Below are the code and all the weights of a small trained network. Each question names an input and a target symbol and asks about switching units off, where a switched-off unit gives its printed mean instead of its output.

import numpy as np


def w(rows, s, z=0):
    codes = np.array(rows[::2]) - 128.0
    scale = np.full(codes.shape[1], s)
    scale[-1] = z or s
    return codes * scale


def norm(h):
    return h / np.sqrt((h * h).mean(-1, keepdims=True) + 1e-5)


def f(y):
    return np.maximum(y, 0)


def softmax(a):
    e = np.exp(a - a.max(-1, keepdims=True))
    return e / e.sum(-1, keepdims=True)


def log_softmax(a):
    a = a - a.max(-1, keepdims=True)
    return a - np.log(np.exp(a).sum(-1, keepdims=True))


def net(x, mask):
    ids = ['αβγθστφψω'.index(c) for c in x.split()]
    T = len(ids)
    res = E[ids] + P[:T]
    u = 0
    for l in range(3):
        r = norm(res)
        for j in range(3):
            rows = slice(3 * j, 3 * j + 3)
            q, k, v = (r @ M[l][rows].T for M in (Q, K, V))
            z = softmax(np.where(np.tri(T) > 0, q @ k.T / 3**0.5, -1e9)) @ v
            o = O[l][rows]
            res = res + np.where(mask[u + j], z, o[:, -1]) @ o[:, :-1]
        u += 3
        y = f(norm(res) @ A[l][:, :-1].T + A[l][:, -1])
        res = res + np.where(mask[u : u + 4], y, B[l][:, -1]) @ B[l][:, :-1]
        u += 4
    return log_softmax(norm(res)[-1] @ U[:, :-1].T + U[:, -1])


Q, K, V, O, A, B = {}, {}, {}, {}, {}, {}
E = w([
[83,127,97,140,123,123,161],'α',
[119,98,103,113,164,163,127],'β',
[131,120,109,132,191,169,142],'γ',
[161,92,165,96,81,195,88],'θ',
[154,222,179,56,83,81,98],'σ',
[100,125,93,136,162,134,148],'τ',
[116,98,79,110,193,150,111],'φ',
[187,253,186,178,162,171,119],'ψ',
[88,101,76,112,152,128,120],'ω',
],0.016)
P = w([
[211,121,86,156,76,154,215],'0',
[188,81,161,133,126,90,245],'1',
[149,88,155,104,120,131,248],'2',
[174,120,86,244,77,119,132],'3',
[174,130,33,123,93,143,165],'4',
[105,129,110,220,89,160,108],'5',
[116,67,213,108,159,67,169],'6',
[69,134,97,127,102,174,171],'7',
[159,99,78,227,95,87,66],'8',
[106,166,40,106,108,160,145],'9',
[91,72,197,193,147,74,75],'10',
[40,119,164,76,144,140,151],'11',
[101,116,86,209,104,104,60],'12',
[103,148,33,116,104,117,114],'13',
],0.011)
Q[0] = w([
[106,135,92,214,134,168,101],'0.h0',
[53,104,186,108,157,153,150],'0.h0',
[127,81,173,224,98,137,52],'0.h0',
[149,154,120,2,162,79,213],'0.h1',
[97,84,218,110,122,132,120],'0.h1',
[53,111,124,107,171,154,177],'0.h1',
[116,104,98,145,165,134,154],'0.h2',
[128,146,127,166,164,131,141],'0.h2',
[124,110,128,148,100,138,114],'0.h2',
],0.025)
K[0] = w([
[99,99,218,221,156,79,68],'0.h0',
[164,174,38,177,90,159,48],'0.h0',
[228,56,124,195,126,18,111],'0.h0',
[67,209,69,20,121,251,197],'0.h1',
[235,152,1,146,83,120,97],'0.h1',
[86,205,81,159,111,153,16],'0.h1',
[100,68,67,160,155,141,176],'0.h2',
[144,175,122,152,189,111,142],'0.h2',
[150,74,132,154,102,119,117],'0.h2',
],0.017)
V[0] = w([
[94,166,114,168,162,59,147],'0.h0',
[144,138,143,115,177,156,97],'0.h0',
[135,105,155,129,102,125,125],'0.h0',
[109,171,171,138,87,123,147],'0.h1',
[166,147,103,153,152,131,141],'0.h1',
[118,129,159,170,137,189,179],'0.h1',
[126,135,190,168,144,188,124],'0.h2',
[94,192,85,166,250,115,176],'0.h2',
[81,34,74,158,151,110,140],'0.h2',
],0.016)
O[0] = w([
[194,126,120,23,162,79,163,141],'0.h0',
[121,64,132,151,62,129,102,108],'0.h0',
[76,133,147,174,130,127,139,101],'0.h0',
[96,98,186,142,219,96,177,86],'0.h1',
[116,115,131,163,76,85,145,183],'0.h1',
[146,110,207,104,86,82,92,209],'0.h1',
[205,145,80,89,175,151,58,113],'0.h2',
[168,33,76,255,117,71,54,255],'0.h2',
[52,33,104,139,129,212,143,207],'0.h2',
],0.0098,0.0092)
A[0] = w([
[230,73,111,70,70,129,134,121],'0.n0',
[122,29,57,111,161,67,84,2],'0.n1',
[72,199,106,35,242,74,26,196],'0.n2',
[126,34,7,82,107,134,153,80],'0.n3',
],0.014,0.0031)
B[0] = w([
[108,53,108,148,125,91,168,169],'0.n0',
[47,121,213,19,103,178,202,242],'0.n1',
[87,51,152,208,50,176,47,166],'0.n2',
[251,83,129,252,132,113,149,255],'0.n3',
],0.014,0.015)
Q[1] = w([
[104,137,153,117,114,79,109],'1.h0',
[145,109,127,175,105,110,94],'1.h0',
[31,159,87,56,146,87,87],'1.h0',
[45,142,126,107,106,76,114],'1.h1',
[93,110,194,114,86,77,94],'1.h1',
[11,124,91,81,182,180,139],'1.h1',
[166,172,112,107,149,136,107],'1.h2',
[174,99,190,120,81,209,172],'1.h2',
[101,186,136,64,148,90,93],'1.h2',
],0.011)
K[1] = w([
[91,176,98,135,77,68,133],'1.h0',
[139,114,122,152,178,78,89],'1.h0',
[134,197,179,114,118,142,135],'1.h0',
[70,77,173,71,129,115,40],'1.h1',
[102,76,121,82,170,49,133],'1.h1',
[84,173,171,10,127,125,117],'1.h1',
[106,151,97,120,104,154,125],'1.h2',
[89,79,129,87,85,233,125],'1.h2',
[87,180,175,147,76,76,161],'1.h2',
],0.011)
V[1] = w([
[147,112,105,189,179,88,1],'1.h0',
[159,168,178,34,140,183,52],'1.h0',
[145,94,88,134,140,70,119],'1.h0',
[97,98,82,166,149,120,99],'1.h1',
[129,92,123,116,172,136,109],'1.h1',
[171,131,182,156,155,74,93],'1.h1',
[104,67,120,74,90,234,231],'1.h2',
[77,209,161,224,69,110,184],'1.h2',
[94,93,188,81,111,108,103],'1.h2',
],0.012)
O[1] = w([
[66,206,165,168,144,100,212,118],'1.h0',
[126,59,129,254,108,64,55,4],'1.h0',
[120,160,147,137,145,130,111,148],'1.h0',
[133,130,202,179,93,97,166,139],'1.h1',
[120,128,178,134,131,121,126,122],'1.h1',
[101,155,140,89,165,144,140,143],'1.h1',
[174,218,167,148,173,18,178,221],'1.h2',
[174,76,121,62,211,145,117,160],'1.h2',
[123,138,145,169,96,160,193,137],'1.h2',
],0.0098,0.015)
A[1] = w([
[180,246,160,76,162,96,156,6],'1.n0',
[145,88,156,189,50,115,77,123],'1.n1',
[17,10,97,166,51,121,5,117],'1.n2',
[199,231,113,129,147,155,129,49],'1.n3',
],0.02,0.0016)
B[1] = w([
[109,208,88,114,139,131,225,227],'1.n0',
[77,119,116,86,120,208,136,254],'1.n1',
[95,3,10,199,54,5,132,168],'1.n2',
[112,144,185,44,150,78,182,215],'1.n3',
],0.019,0.0087)
Q[2] = w([
[137,167,113,110,150,203,112],'2.h0',
[161,125,168,128,32,190,93],'2.h0',
[184,149,2,186,128,186,148],'2.h0',
[147,122,125,157,90,93,106],'2.h1',
[128,168,94,122,138,156,104],'2.h1',
[103,123,135,78,114,117,67],'2.h1',
[122,153,97,106,197,109,220],'2.h2',
[93,79,78,91,91,226,128],'2.h2',
[111,188,87,177,125,126,121],'2.h2',
],0.025)
K[2] = w([
[100,121,54,216,104,168,82],'2.h0',
[121,4,151,161,111,153,136],'2.h0',
[234,123,39,215,133,240,107],'2.h0',
[128,98,129,110,76,138,89],'2.h1',
[129,165,78,136,108,122,167],'2.h1',
[123,195,130,96,127,115,81],'2.h1',
[127,120,147,116,209,120,198],'2.h2',
[111,31,66,132,84,186,156],'2.h2',
[104,181,77,107,164,160,103],'2.h2',
],0.024)
V[2] = w([
[55,103,129,77,116,102,128],'2.h0',
[168,163,52,194,180,252,87],'2.h0',
[83,106,120,187,134,152,115],'2.h0',
[128,251,135,161,103,149,176],'2.h1',
[82,85,67,162,54,108,152],'2.h1',
[114,30,142,221,158,148,117],'2.h1',
[136,99,130,51,45,111,92],'2.h2',
[108,54,118,139,159,100,209],'2.h2',
[100,163,65,123,51,193,161],'2.h2',
],0.014)
O[2] = w([
[126,149,107,113,71,140,140,143],'2.h0',
[147,164,170,244,158,89,168,48],'2.h0',
[163,92,158,149,150,177,147,76],'2.h0',
[157,26,164,146,176,181,86,135],'2.h1',
[165,169,82,125,147,88,108,138],'2.h1',
[106,180,108,42,119,100,119,148],'2.h1',
[98,183,151,118,85,88,147,107],'2.h2',
[132,121,140,194,165,122,10,255],'2.h2',
[50,105,150,92,92,169,120,139],'2.h2',
],0.011,0.02)
A[2] = w([
[80,199,214,149,164,232,60,4],'2.n0',
[29,95,248,118,120,105,73,40],'2.n1',
[46,223,234,46,176,61,165,85],'2.n2',
[170,163,228,106,180,201,146,164],'2.n3',
],0.018,0.0019)
B[2] = w([
[251,217,68,47,67,91,151,181],'2.n0',
[205,175,190,153,216,111,20,211],'2.n1',
[38,138,160,190,102,113,242,248],'2.n2',
[73,221,80,117,80,111,100,236],'2.n3',
],0.016,0.013)
U = w([
[56,185,109,74,124,116,236,133],'α',
[212,217,75,87,94,134,87,178],'β',
[111,64,200,96,114,190,28,139],'γ',
[78,94,44,167,78,43,72,251],'θ',
[99,106,54,87,255,167,138,173],'σ',
[217,52,131,63,102,53,195,83],'τ',
[138,77,127,196,86,248,185,78],'φ',
[108,113,216,180,192,50,120,152],'ψ',
[220,151,50,233,184,103,179,74],'ω',
],0.01,0.0019)

Each question gives the input, a string of symbols that net reads in full, and the target symbol t.
The units are the heads (3 rows each of Q, K, V and O) and the neurons (one row each of A and B). Each row of codes is followed by its name. A weight is (code - 128) times the scale printed after its matrix; where a second scale follows, it is the last column's (O, A, B and U).
mask holds one flag per unit, layer by layer, with each layer's heads first. A switched-off unit (its flag False) gives its mean, the last column of its rows in O or B, instead of its output. The means were averaged over made-up inputs and are rounded, as every weight is.
A unit's drop is (log p(t) with every unit on - log p(t) with that unit switched off) / (log p(t) with every unit on - log p(t) with every unit switched off).
The circuit of an input: a set's keep is (log p(t) with only the set's units on - log p(t) with every unit switched off) / (log p(t) with every unit on - log p(t) with every unit switched off). Starting from the 12 units with the biggest drops (on a tie, the unit counted first), units are removed one at a time, each time the one whose removal leaves the highest keep (on an exact tie, the one counted first), for as long as the keep stays at least 0.8.
units of the circuit, in order: the units of the circuit, biggest drop first
most important unit: the unit with the biggest drop
k most important neurons: the k neurons with the biggest drops, biggest first
k most important neurons of layer l: the k neurons of layer l with the biggest drops, biggest first
which heads matter: for each layer, one digit per head in row order, 1 if its drop is at least 0.15 and else 0, layers parted by /
input τ σ σ β α α τ θ θ θ ω τ, target θ: which heads matter	100 / 000 / 000
input φ τ τ ψ γ σ τ ψ ψ ψ ψ, target θ: 2 most important neurons of layer 0	[0.n1 0.n3]
input α τ τ σ φ τ τ ω β φ, target ω: units of the circuit, in order	[0.n3]
input ψ τ ψ τ α ω β α σ ψ ω ψ β, target ω: units of the circuit, in order	[0.h1 0.n3]
input ω σ τ τ γ, target τ: which heads matter	010 / 000 / 000
input θ α φ γ ψ θ τ φ, target θ: units of the circuit, in order	[1.n2 0.h0]
input α γ ψ ψ φ ω τ ψ, target γ: 4 most important neurons	[0.n1 0.n3 0.n2 1.n1]
input τ τ τ φ γ γ σ φ φ σ ω ψ φ, target ω: which heads matter	011 / 000 / 100
input ω τ θ ω φ β φ τ α σ ω τ, target σ: which heads matter	011 / 000 / 000
input σ τ ψ τ φ τ ψ ω, target τ: units of the circuit, in order	[0.n3 0.n1 2.n2]
input ω γ τ τ τ ω σ φ θ τ α ω σ ω, target ω: 4 most important neurons	[0.n3 1.n3 1.n1 0.n2]
input σ ω ω τ σ β θ ψ α τ φ τ θ φ, target τ: 2 most important neurons of layer 0	[0.n1 0.n3]
input θ ψ τ ψ τ, target τ: units of the circuit, in order	[0.n3 2.n2 0.n1]
input ω α τ, target ω: units of the circuit, in order	[0.n3 1.n3]
input σ α β α θ ψ σ α ω, target σ: which heads matter	011 / 000 / 000
input ψ β α ψ β θ τ ψ ω β γ φ, target β: 3 most important neurons of layer 1	[1.n2 1.n3 1.n0]
input ψ τ τ α τ ω β φ θ ψ, target β: 3 most important neurons	[0.n1 0.n3 1.n1]
input ψ γ σ τ τ τ φ ψ, target β: units of the circuit, in order	[0.h2]
input ω ω τ θ ψ ψ φ, target ψ: which heads matter	001 / 000 / 000
input ψ τ τ α τ ψ ψ τ ψ β, target τ: which heads matter	100 / 000 / 000
input γ γ α φ φ φ φ γ φ ω, target γ: 2 most important neurons	[0.n1 0.n2]
input τ τ α τ β α, target τ: most important unit	0.h0
input α τ σ ω τ φ ψ ψ φ ω τ τ φ ω, target τ: 3 most important neurons	[0.n1 0.n3 1.n1]
input σ γ τ τ σ ω ω τ θ τ τ ψ ω θ, target β: 3 most important neurons of layer 0	[0.n3 0.n2 0.n1]
input ψ τ α φ τ φ σ θ γ ψ γ, target γ: which heads matter	101 / 000 / 000
input τ ψ σ φ θ σ ψ σ φ φ, target σ: which heads matter	011 / 000 / 001
input α β ψ ω θ σ ω ψ ω θ φ τ τ, target φ: most important unit	0.n3
input ψ α γ θ τ σ σ β τ ψ τ τ σ, target γ: 2 most important neurons	[0.n3 0.n2]
input τ φ ψ ψ τ φ, target ψ: 2 most important neurons	[2.n1 0.n1]
input τ φ φ, target τ: which heads matter	000 / 000 / 000
